Each row has a name. Each piece below is followed by the name of the row it came from, unless a question asks for something else. Each question is about the rows just above it. Places in a row count from 1.

z428: [130  94  92 126 146]
z605: [144 120 119 116 133]
z781: [133 102 121 125 146]
z698: [128 142 133 124 107]
z769: [ 77 155 120 158 206]
z444: [ 77 155 120 176 155]
z67: [141 111 125 112 129]
z289: [123  94  92 126 209]
z367: [130  94  92 154 209]
q: [123  94  92 126 209] => z289
Where in the named rows is [206]? => z769, 5
Where in the named rows is [123]? => z289, 1

z565: [ 98 137 114  99 144 109 132 132  97 186 146 130 159 159 148 144 147 143
  94 134 135 170 116 127]
z289: [124 137 131 123 134 121 141 131 148 128 133 134 112 153 109 120 138 144
 131 120 136 154 131 120]
z367: [111 161 118 145 143 105 150 124 167 157 149 151 122 159 110 124 148 160
 119 105 134 149 118 113]
z104: [132 144 116 155 188  47 175  93 155 138 102 103 107  88  98 145 116 186
 136 132  85  82 149 149]
z444: [147 150 129 169 168 101 139 118 129  91  66  78  75  67  73 132 121 135
 170 181  66  82 140 163]
q: [147 143  94 134 135] => z565
[ 66  66  67  73  75  78  82  91 101 118 121 129 129 132 135 139 140 147
 150 163 168 169 170 181] is which row reordered? => z444

z428: [ 90  80 161 150 108 178 131 119 107 145 182 163 173 143 169 179 172 170
 113 112 120 129 131 151  83 152 126 129 131 140 129 106 100]
z698: [139 153 137 171 139 125 183 135 179 119 146 138 143 160 155 185 187 126
 162  78  87  83 125 138 129 153 138 123 142 102 186 129 121]
z605: [136  79 182 136 137 188 123 137 141 122 179 160 173 138 184 117 183 166
 146 137 132 126 146 153  82 155 128 139 102 151 130 122  83]
z367: [ 90  80 161 150 108 178 131 119 107 145 182 109 173 143 169 179 172 199
 100 105 130 146 128 142  74 170 145 145 140 138 129  93 129]
z565: [139  78 185 135 139 186 123 138 143 125 179 160 171 137 187 119 183 162
 146 138 129 125 142 155  87 153 129 138 102 153 127 121  83]
q: [ 90  80 161 150 108 178 131 119 107 145 182 163 173 143 169 179 172 170
 113 112 120 129 131 151  83 152 126 129 131 140 129 106 100] => z428
Where in the named rows is [163]? => z428, 12
Which row holds these entries in another order? [129 138 102 153 127 121  83 139  78 185 135 139 186 123 138 143 125 179
 160 171 137 187 119 183 162 146 138 129 125 142 155  87 153] => z565

z769: [109 124 124 131 134 125 134 161 146 119 134 131 103 113 140 149 131]
z444: [131 146 161 134 140 109 134 134 113 124 131 119 124 131 148 103 125]
z367: [141 136 114 135 125 163 107  97 104 194  86 105 127 148 119 121 128]
z565: [114 150 130 114 141 139 147 102 104 144 128  67 133 127 114 106  99]
z102: [134 124 124 146 139 119 131 109 125 131 134 131 161 103 134 113 149]
z67: [105  86 127 121 136 107 114 135 127 141 148 194 113 119 104 125 163]
[103 109 113 119 124 124 125 131 131 131 134 134 134 140 146 149 161] is which row reordered? => z769
Put [ 86 104 105 107 113 114 119 121 125 127 127 135 136 141 148 163 194] back in order: which row is it? => z67
Which row holds these entries in another order? [163 194 148 141 125 135 136 113 127 114  86 107 104 121 119 127 105] => z67
[131 109 124 124 131 134 125 134 161 146 119 134 131 103 113 140 149] is which row reordered? => z769
The row with [105  86 127 121 136 107 114 135 127 141 148 194 113 119 104 125 163] is => z67

z367: [ 90  70  83 173 171 163 131 123 141 149]
z698: [116  59  89 172 162 171 139 122 141 160]
z104: [ 90  70  83 139 172 171 162 123 146 153]
z565: [ 82  64  89 169 168 172 138 125 148 154]
z102: [ 90  66  89 176 169 163 144 118 135 152]
z605: [ 90  66  89 176 169 163 144 118 143 152]
z444: [102  62  90 175 167 168 135 131 143 155]
z289: [132  44  90 175 159 182 136 124 150 160]
z781: [ 90  64  92 178 162 164 142 129 144 159]
z428: [109  55  94 177 167 164 138 146 123 147]
Row and place of [178] in the named rows: => z781, 4
Where in the named rows is [182]? => z289, 6
q: [162 123 146] => z104
[172 162 171 139] is in which row? => z698
Row and place of [155] in the named rows: => z444, 10
q: [123 146] => z104
Row and place of [154] in the named rows: => z565, 10

